Below are the code and all the weights of a small trained network. Each question names an input and a class and asks about switching units off, where a switched-off unit gives its printed mean instead of its output.

import numpy as np


def w(rows, s, z=0):
    codes = np.array(rows[::2]) - 128.0
    scale = np.full(codes.shape[1], s)
    scale[-1] = z or s
    return codes * scale


def norm(h):
    return h / np.sqrt((h * h).mean(-1, keepdims=True) + 1e-5)


def f(y):
    return np.maximum(y, 0)


def log_softmax(a):
    a = a - a.max(-1, keepdims=True)
    return a - np.log(np.exp(a).sum(-1, keepdims=True))


def net(x, mask):
    res = np.array(x, float).reshape(1, 4) / 4 @ E
    u = 0
    for l in range(3):
        y = f(norm(res) @ A[l][:, :-1].T + A[l][:, -1])
        res = res + np.where(mask[u : u + 8], y, B[l][:, -1]) @ B[l][:, :-1]
        u += 8
    return log_softmax(norm(res)[-1] @ U[:, :-1].T + U[:, -1])


A, B = {}, {}
E = w([
[117,134,54],'x0',
[3,139,150],'x1',
[128,129,128],'x2',
[104,60,123],'x3',
],0.0058)
A[0] = w([
[142,202,159,65],'L0N0',
[117,145,39,84],'L0N1',
[73,116,133,129],'L0N2',
[117,91,121,26],'L0N3',
[185,151,92,142],'L0N4',
[43,168,146,1],'L0N5',
[117,190,83,94],'L0N6',
[96,129,4,78],'L0N7',
],0.014,0.0028)
B[0] = w([
[74,2,157,189],'L0N0',
[62,111,188,216],'L0N1',
[120,140,58,214],'L0N2',
[151,95,89,143],'L0N3',
[112,160,48,230],'L0N4',
[97,143,72,240],'L0N5',
[90,58,200,196],'L0N6',
[168,137,176,254],'L0N7',
],0.0089,0.005)
A[1] = w([
[154,120,68,66],'L1N0',
[65,8,111,254],'L1N1',
[148,104,132,183],'L1N2',
[143,145,201,127],'L1N3',
[136,211,131,156],'L1N4',
[131,115,88,13],'L1N5',
[134,147,139,37],'L1N6',
[100,149,94,137],'L1N7',
],0.015,0.0019)
B[1] = w([
[179,131,201,159],'L1N0',
[209,136,251,252],'L1N1',
[206,177,163,150],'L1N2',
[1,165,164,150],'L1N3',
[138,69,193,134],'L1N4',
[129,86,203,144],'L1N5',
[107,156,78,128],'L1N6',
[180,49,111,156],'L1N7',
],0.0061,0.013)
A[2] = w([
[78,49,55,179],'L2N0',
[120,51,54,88],'L2N1',
[47,45,102,150],'L2N2',
[207,131,196,207],'L2N3',
[64,112,72,68],'L2N4',
[164,199,180,197],'L2N5',
[2,122,128,193],'L2N6',
[125,111,19,4],'L2N7',
],0.0094,0.0028)
B[2] = w([
[163,26,160,141],'L2N0',
[34,147,177,134],'L2N1',
[221,126,152,157],'L2N2',
[51,113,99,254],'L2N3',
[120,152,96,133],'L2N4',
[85,105,111,197],'L2N5',
[242,97,2,169],'L2N6',
[168,107,195,129],'L2N7',
],0.0069,0.0098)
U = w([
[142,51,206,199],'0',
[111,25,157,203],'1',
[209,54,15,189],'2',
[24,76,199,143],'3',
[44,80,114,66],'4',
[46,233,7,52],'5',
[52,245,11,37],'6',
[27,128,20,2],'7',
],0.011,0.0068)

Each question gives the input, the list of numbers given to net, and the class t.
The units are the neurons (one row each of A and B). Each row of codes is followed by its name. A weight is (code - 128) times the scale printed after its matrix; where a second scale follows, it is the last column's (A, B and U).
mask holds one flag per neuron, layer by layer. A switched-off neuron (its flag False) gives its mean, the last column of its row in B, instead of its output. The means were averaged over made-up inputs and are rounded, as every weight is.
A unit's drop is (log p(t) with every unit on - log p(t) with that unit switched off) / (log p(t) with every unit on - log p(t) with every unit switched off).
The circuit of an input: a set's keep is (log p(t) with only the set's units on - log p(t) with every unit switched off) / (log p(t) with every unit on - log p(t) with every unit switched off). Starting from the 12 units with the biggest drops (on a tie, the unit counted first), units are removed one at a time, each time the one whose removal leaves the highest keep (on an exact tie, the one counted first), for as long as the keep stays at least 0.8.
circuit, biggest first: the units of the circuit, biggest drop first
most important unit: the unit with the biggest drop
k most important neurons: the k neurons with the biggest drops, biggest first
top k neurons in layer l: the k neurons of layer l with the biggest drops, biggest first
input [-6,-4,-4,2], class 3: circuit, biggest first -> L0N2, L1N1, L0N0, L1N3
input [-7,-6,3,-6], class 3: circuit, biggest first -> L1N1, L1N3
input [6,-4,4,-5], class 3: most important unit -> L2N6
input [-8,-6,5,-4], class 3: circuit, biggest first -> L1N1, L1N3
input [6,-4,3,4], class 3: circuit, biggest first -> L0N1, L2N6
input [-5,-5,3,4], class 2: circuit, biggest first -> L0N6, L0N0, L1N1
input [-1,-4,1,-3], class 2: 2 most important neurons -> L0N4, L0N1
input [-8,-6,-2,5], class 3: top 2 neurons in layer 2 -> L2N6, L2N3
input [4,8,6,6], class 2: 3 most important neurons -> L2N6, L0N5, L0N2
input [-7,7,3,-2], class 2: 4 most important neurons -> L0N5, L2N6, L0N6, L0N2
input [-6,6,3,-3], class 2: 2 most important neurons -> L0N5, L2N6
input [-4,6,0,5], class 2: circuit, biggest first -> L0N5, L0N2, L2N6
input [-5,7,6,5], class 2: circuit, biggest first -> L0N5, L0N2, L2N6, L0N6
input [2,6,3,5], class 2: 2 most important neurons -> L0N5, L0N2
input [-1,8,0,-1], class 2: most important unit -> L2N6
input [7,-5,1,4], class 3: top 3 neurons in layer 2 -> L2N6, L2N3, L2N2
input [8,-5,-3,2], class 3: 2 most important neurons -> L0N1, L2N6
input [-6,-2,-5,0], class 3: 2 most important neurons -> L1N3, L0N5
input [-5,6,-5,4], class 2: top 3 neurons in layer 0 -> L0N5, L0N2, L0N7
input [-8,8,4,1], class 2: 2 most important neurons -> L2N6, L0N5
input [7,0,4,2], class 3: top 2 neurons in layer 0 -> L0N7, L0N0
input [-7,-3,3,-1], class 3: top 3 neurons in layer 0 -> L0N5, L0N2, L0N6
input [1,-4,3,3], class 2: top 3 neurons in layer 1 -> L1N1, L1N0, L1N3
